Below are the code and all the weights of a small trained network. Each question names an input and a class and asks about switching units off, where a switched-off unit gives its printed mean instead of its output.

import numpy as np


def w(rows, s, z=0):
    codes = np.array(rows[::2]) - 128.0
    scale = np.full(codes.shape[1], s)
    scale[-1] = z or s
    return codes * scale


def norm(h):
    return h / np.sqrt((h * h).mean(-1, keepdims=True) + 1e-5)


def f(y):
    return np.maximum(y, 0)


def log_softmax(a):
    a = a - a.max(-1, keepdims=True)
    return a - np.log(np.exp(a).sum(-1, keepdims=True))


def net(x, mask):
    res = np.array(x, float).reshape(1, 5) / 4 @ E
    u = 0
    for l in range(3):
        y = f(norm(res) @ A[l][:, :-1].T + A[l][:, -1])
        res = res + np.where(mask[u : u + 5], y, B[l][:, -1]) @ B[l][:, :-1]
        u += 5
    return log_softmax(norm(res)[-1] @ U[:, :-1].T + U[:, -1])


A, B = {}, {}
E = w([
[169,146,50,138],'x0',
[133,59,93,82],'x1',
[166,142,120,86],'x2',
[104,112,100,225],'x3',
[254,166,241,218],'x4',
],0.0043)
A[0] = w([
[65,136,146,108,100],'L0N0',
[121,28,60,218,223],'L0N1',
[85,117,202,130,21],'L0N2',
[122,218,179,41,126],'L0N3',
[60,255,128,183,248],'L0N4',
],0.0082,0.0011)
B[0] = w([
[243,121,61,101,198],'L0N0',
[93,46,159,196,253],'L0N1',
[90,103,17,253,190],'L0N2',
[168,134,68,243,237],'L0N3',
[78,186,184,120,250],'L0N4',
],0.0075,0.0037)
A[1] = w([
[195,216,82,126,211],'L1N0',
[19,148,63,61,10],'L1N1',
[111,78,161,199,52],'L1N2',
[84,239,77,80,215],'L1N3',
[210,20,2,54,158],'L1N4',
],0.0068,0.0011)
B[1] = w([
[216,156,61,105,193],'L1N0',
[189,91,139,114,181],'L1N1',
[60,103,74,94,199],'L1N2',
[180,254,238,121,171],'L1N3',
[118,98,125,35,253],'L1N4',
],0.0065,0.0055)
A[2] = w([
[70,46,166,229,253],'L2N0',
[98,1,95,219,70],'L2N1',
[98,223,78,98,121],'L2N2',
[121,146,84,119,90],'L2N3',
[133,116,155,191,100],'L2N4',
],0.0076,0.0017)
B[2] = w([
[159,87,69,255,254],'L2N0',
[90,97,149,197,244],'L2N1',
[125,159,179,206,167],'L2N2',
[117,117,89,132,145],'L2N3',
[133,78,62,96,174],'L2N4',
],0.008,0.0056)
U = w([
[115,208,196,145,4],'0',
[65,169,103,138,2],'1',
[219,186,103,145,216],'2',
[98,59,81,247,198],'3',
[115,83,80,74,142],'4',
],0.013,0.0048)

Each question gives the input, the list of numbers given to net, and the class t.
The units are the neurons (one row each of A and B). Each row of codes is followed by its name. A weight is (code - 128) times the scale printed after its matrix; where a second scale follows, it is the last column's (A, B and U).
mask holds one flag per neuron, layer by layer. A switched-off neuron (its flag False) gives its mean, the last column of its row in B, instead of its output. The means were averaged over made-up inputs and are rounded, as every weight is.
A unit's drop is (log p(t) with every unit on - log p(t) with that unit switched off) / (log p(t) with every unit on - log p(t) with every unit switched off).
The circuit of an input: a set's keep is (log p(t) with only the set's units on - log p(t) with every unit switched off) / (log p(t) with every unit on - log p(t) with every unit switched off). Starting from the 12 units with the biggest drops (on a tie, the unit counted first), units are removed one at a time, each time the one whose removal leaves the highest keep (on an exact tie, the one counted first), for as long as the keep stays at least 0.8.
circuit, biggest first: the units of the circuit, biggest drop first
most important unit: the unit with the biggest drop
k most important neurons: the k neurons with the biggest drops, biggest first
k most important neurons of layer l: the k neurons of layer l with the biggest drops, biggest first
drop of u: that unit's drop, to one decimal
input [-2,-3,0,2,-1], class 2: most important unit -> L0N4
input [-2,5,-2,-7,2], class 4: 4 most important neurons -> [L0N1 L0N4 L2N0 L1N4]
input [3,-8,-5,0,5], class 0: 3 most important neurons of layer 0 -> [L0N1 L0N4 L0N3]
input [7,1,-6,-8,-3], class 2: 2 most important neurons -> [L0N1 L1N3]
input [1,4,5,1,7], class 2: circuit, biggest first -> [L0N1 L2N0]
input [4,5,0,-8,-2], class 2: circuit, biggest first -> [L0N1 L1N3]
input [8,-5,8,3,-2], class 0: circuit, biggest first -> [L1N3 L0N4 L2N0 L0N3]
input [5,-2,3,-2,-5], class 2: circuit, biggest first -> [L1N3 L0N1]
input [-6,1,8,-2,-2], class 4: 4 most important neurons -> [L0N4 L1N4 L2N0 L1N3]
input [2,1,-5,-5,7], class 2: 2 most important neurons -> [L0N1 L2N0]
input [-2,8,-4,-1,-6], class 4: 2 most important neurons -> [L1N4 L2N0]
input [1,-2,7,4,5], class 2: 3 most important neurons -> [L0N1 L2N0 L2N1]
input [-7,-2,5,-1,-8], class 2: 2 most important neurons -> [L0N1 L1N3]
input [5,-6,1,2,-4], class 0: most important unit -> L1N3
input [6,1,-1,-1,1], class 4: 2 most important neurons of layer 1 -> [L1N4 L1N2]
input [8,-4,-8,-3,-4], class 0: 2 most important neurons -> [L1N3 L2N0]
input [7,3,-7,-6,6], class 2: 2 most important neurons -> [L0N1 L2N0]
input [4,0,0,-7,1], class 2: 2 most important neurons -> [L0N1 L2N0]
input [-3,-3,7,1,-8], class 2: 2 most important neurons -> [L0N1 L1N3]
input [-5,7,-4,-3,-5], class 4: most important neuron of layer 1 -> [L1N4]
input [-5,-4,6,-5,-5], class 2: 2 most important neurons of layer 0 -> [L0N1 L0N3]
input [-3,8,-2,-7,-1], class 4: drop of L1N4 -> 0.0
input [1,-1,3,1,-5], class 4: drop of L0N4 -> 0.1
input [3,4,-5,-6,-2], class 4: drop of L1N4 -> 0.2
